Below is a small trained network, with its code and all its weights. Each question gives an input and a target symbol and asks what happens when units are switched off, that is, made to give their printed mean instead of their output.

import numpy as np


def w(rows, s, z=0):
    codes = np.array(rows[::2]) - 128.0
    scale = np.full(codes.shape[1], s)
    scale[-1] = z or s
    return codes * scale


def f(y):
    return y / 2 * (1 + np.tanh(0.7978845608 * (y + 0.044715 * y**3)))


def softmax(a):
    e = np.exp(a - a.max(-1, keepdims=True))
    return e / e.sum(-1, keepdims=True)


def log_softmax(a):
    a = a - a.max(-1, keepdims=True)
    return a - np.log(np.exp(a).sum(-1, keepdims=True))


def net(x, mask):
    ids = ['βδεζηθλμξπστψ'.index(c) for c in x.split()]
    T = len(ids)
    res = E[ids] + P[:T]
    u = 0
    for l in range(3):
        q, k, v = (res @ M[l].T for M in (Q, K, V))
        z = softmax(np.where(np.tri(T) > 0, q @ k.T / 2**0.5, -1e9)) @ v
        res = res + np.where(mask[u], z, O[l][:, -1]) @ O[l][:, :-1]
        u += 1
        y = f(res @ A[l][:, :-1].T + A[l][:, -1])
        res = res + np.where(mask[u : u + 4], y, B[l][:, -1]) @ B[l][:, :-1]
        u += 4
    return log_softmax(res[-1] @ U[:, :-1].T + U[:, -1])


Q, K, V, O, A, B = {}, {}, {}, {}, {}, {}
E = w([
[218,225,117,178],'β',
[216,95,219,162],'δ',
[111,150,100,46],'ε',
[170,101,106,107],'ζ',
[98,127,168,118],'η',
[72,196,133,169],'θ',
[147,139,119,91],'λ',
[93,117,88,142],'μ',
[96,7,120,99],'ξ',
[71,103,136,108],'π',
[101,107,62,168],'σ',
[102,158,103,116],'τ',
[196,145,159,70],'ψ',
],0.018)
P = w([
[33,253,122,94],'0',
[135,60,194,128],'1',
[143,52,164,130],'2',
[190,85,240,123],'3',
[126,85,162,123],'4',
[139,80,170,122],'5',
[122,83,173,103],'6',
[155,113,216,120],'7',
[148,116,201,132],'8',
[145,123,205,130],'9',
[152,115,198,129],'10',
[126,105,167,117],'11',
[157,123,214,119],'12',
[170,134,214,169],'13',
],0.0058)
Q[0] = w([
[82,208,197,75],'L0H0',
[254,150,98,146],'L0H0',
],0.0081)
K[0] = w([
[92,255,36,88],'L0H0',
[38,54,91,170],'L0H0',
],0.0059)
V[0] = w([
[159,68,74,253],'L0H0',
[72,125,136,155],'L0H0',
],0.0064)
O[0] = w([
[120,126,183,66,4],'L0H0',
[131,121,148,6,153],'L0H0',
],0.013,0.0017)
A[0] = w([
[200,194,251,71,61],'L0N0',
[125,130,153,167,2],'L0N1',
[160,127,86,93,46],'L0N2',
[2,213,92,172,122],'L0N3',
],0.0064,0.0077)
B[0] = w([
[82,112,42,183,161],'L0N0',
[111,221,227,161,72],'L0N1',
[79,181,211,84,74],'L0N2',
[255,110,152,45,253],'L0N3',
],0.0093,0.0028)
Q[1] = w([
[3,172,117,180],'L1H0',
[176,132,126,19],'L1H0',
],0.011)
K[1] = w([
[230,79,158,212],'L1H0',
[111,254,180,111],'L1H0',
],0.009)
V[1] = w([
[173,96,72,239],'L1H0',
[136,239,2,41],'L1H0',
],0.0067)
O[1] = w([
[33,128,10,109,97],'L1H0',
[224,255,211,99,254],'L1H0',
],0.0086,0.0039)
A[1] = w([
[65,167,105,151,62],'L1N0',
[136,145,209,145,152],'L1N1',
[79,254,144,190,135],'L1N2',
[102,110,51,195,5],'L1N3',
],0.0096,0.0031)
B[1] = w([
[236,1,185,150,104],'L1N0',
[48,81,141,79,253],'L1N1',
[184,71,52,80,214],'L1N2',
[226,133,184,129,145],'L1N3',
],0.0073,0.0043)
Q[2] = w([
[78,49,254,244],'L2H0',
[89,221,243,52],'L2H0',
],0.0082)
K[2] = w([
[108,75,255,190],'L2H0',
[211,100,215,29],'L2H0',
],0.0076)
V[2] = w([
[209,170,178,102],'L2H0',
[120,96,255,105],'L2H0',
],0.0092)
O[2] = w([
[98,139,65,171,246],'L2H0',
[102,97,6,82,141],'L2H0',
],0.013,0.014)
A[2] = w([
[119,81,145,134,86],'L2N0',
[140,138,194,167,2],'L2N1',
[127,126,87,98,41],'L2N2',
[7,74,118,98,115],'L2N3',
],0.014,0.0048)
B[2] = w([
[154,76,67,236,137],'L2N0',
[135,2,67,123,181],'L2N1',
[5,60,217,145,226],'L2N2',
[212,168,225,138,255],'L2N3',
],0.0081,0.0077)
U = w([
[139,191,79,231,1],'β',
[32,1,39,151,62],'δ',
[120,141,82,98,78],'ε',
[129,111,155,157,204],'ζ',
[97,217,186,139,244],'η',
[110,120,85,96,93],'θ',
[109,119,74,81,114],'λ',
[92,150,71,124,167],'μ',
[150,75,154,47,183],'ξ',
[92,175,194,101,198],'π',
[127,95,44,104,104],'σ',
[124,166,146,31,197],'τ',
[113,83,140,187,221],'ψ',
],0.0091,0.0058)

Each question gives the input, a string of symbols that net reads in full, and the target symbol t.
The units are the heads (2 rows each of Q, K, V and O) and the neurons (one row each of A and B). Each row of codes is followed by its name. A weight is (code - 128) times the scale printed after its matrix; where a second scale follows, it is the last column's (O, A, B and U).
mask holds one flag per unit, layer by layer, with each layer's heads first. A switched-off unit (its flag False) gives its mean, the last column of its rows in O or B, instead of its output. The means were averaged over made-up inputs and are rounded, as every weight is.
A unit's drop is (log p(t) with every unit on - log p(t) with that unit switched off) / (log p(t) with every unit on - log p(t) with every unit switched off).
The circuit of an input: a set's keep is (log p(t) with only the set's units on - log p(t) with every unit switched off) / (log p(t) with every unit on - log p(t) with every unit switched off). Starting from the 12 units with the biggest drops (on a tie, the unit counted first), units are removed one at a time, each time the one whose removal leaves the highest keep (on an exact tie, the one counted first), for as long as the keep stays at least 0.8.
units of the circuit, in order: the units of the circuit, biggest drop first
unit that matters most: the unit with the biggest drop
top k neurons: the k neurons with the biggest drops, biggest first
k most important neurons of layer l: the k neurons of layer l with the biggest drops, biggest first
input β ζ ψ σ ζ, target ψ: units of the circuit, in order	(L2H0; L1H0; L1N2; L2N1)
input θ ψ ξ τ τ ε θ ξ θ β λ ε ψ, target δ: top 3 neurons	(L0N3; L2N2; L0N0)
input β ξ θ λ, target ψ: units of the circuit, in order	(L2N1; L2H0; L1H0; L1N2)
input λ θ λ β ξ θ λ, target η: 2 most important neurons of layer 2	(L2N1; L2N0)
input θ λ θ ψ σ λ β ξ θ ξ ε, target δ: units of the circuit, in order	(L2H0; L1H0; L0N3)
input π σ μ ξ δ ε θ λ ξ, target ξ: units of the circuit, in order	(L2H0)
input β θ θ θ ε λ λ β π ζ ψ λ θ θ, target ψ: units of the circuit, in order	(L1N2; L2H0; L2N1; L1H0)
input θ β β ζ θ β λ β ζ θ θ λ ε, target δ: 2 most important neurons of layer 0	(L0N3; L0N0)
input ξ λ β ξ, target ξ: top 3 neurons	(L2N3; L1N2; L0N0)
input θ λ τ, target δ: units of the circuit, in order	(L2H0; L0N3; L1H0; L2N2)
input λ ε τ θ λ ε δ, target δ: top 2 neurons	(L1N1; L2N3)
input β ξ ζ, target ψ: top 2 neurons	(L2N1; L1N2)
input ψ ζ ζ θ η ξ λ β, target ψ: top 3 neurons	(L2N1; L0N3; L1N1)
input θ σ σ θ θ θ θ ε π θ, target δ: units of the circuit, in order	(L2H0; L1H0; L2N2; L0N3)
input β ζ ξ β ξ τ λ β ψ, target ψ: units of the circuit, in order	(L2H0; L2N1; L1N2; L1H0)
input θ δ ζ ψ τ, target δ: units of the circuit, in order	(L2H0; L0N3; L1H0)
input λ λ θ λ ψ λ δ β ψ β θ τ ξ β, target ψ: top 3 neurons	(L2N1; L0N3; L0N0)
input θ ε λ π θ θ ξ λ, target δ: unit that matters most	L2H0
input θ λ ε ε ψ σ, target ψ: units of the circuit, in order	(L2H0; L0H0; L2N1)
input β ψ δ λ ε ξ θ τ, target ψ: top 3 neurons	(L2N1; L1N2; L0N0)
input ε σ λ δ ε β τ τ ξ ψ θ, target β: units of the circuit, in order	(L0H0; L0N3; L1H0; L2H0)
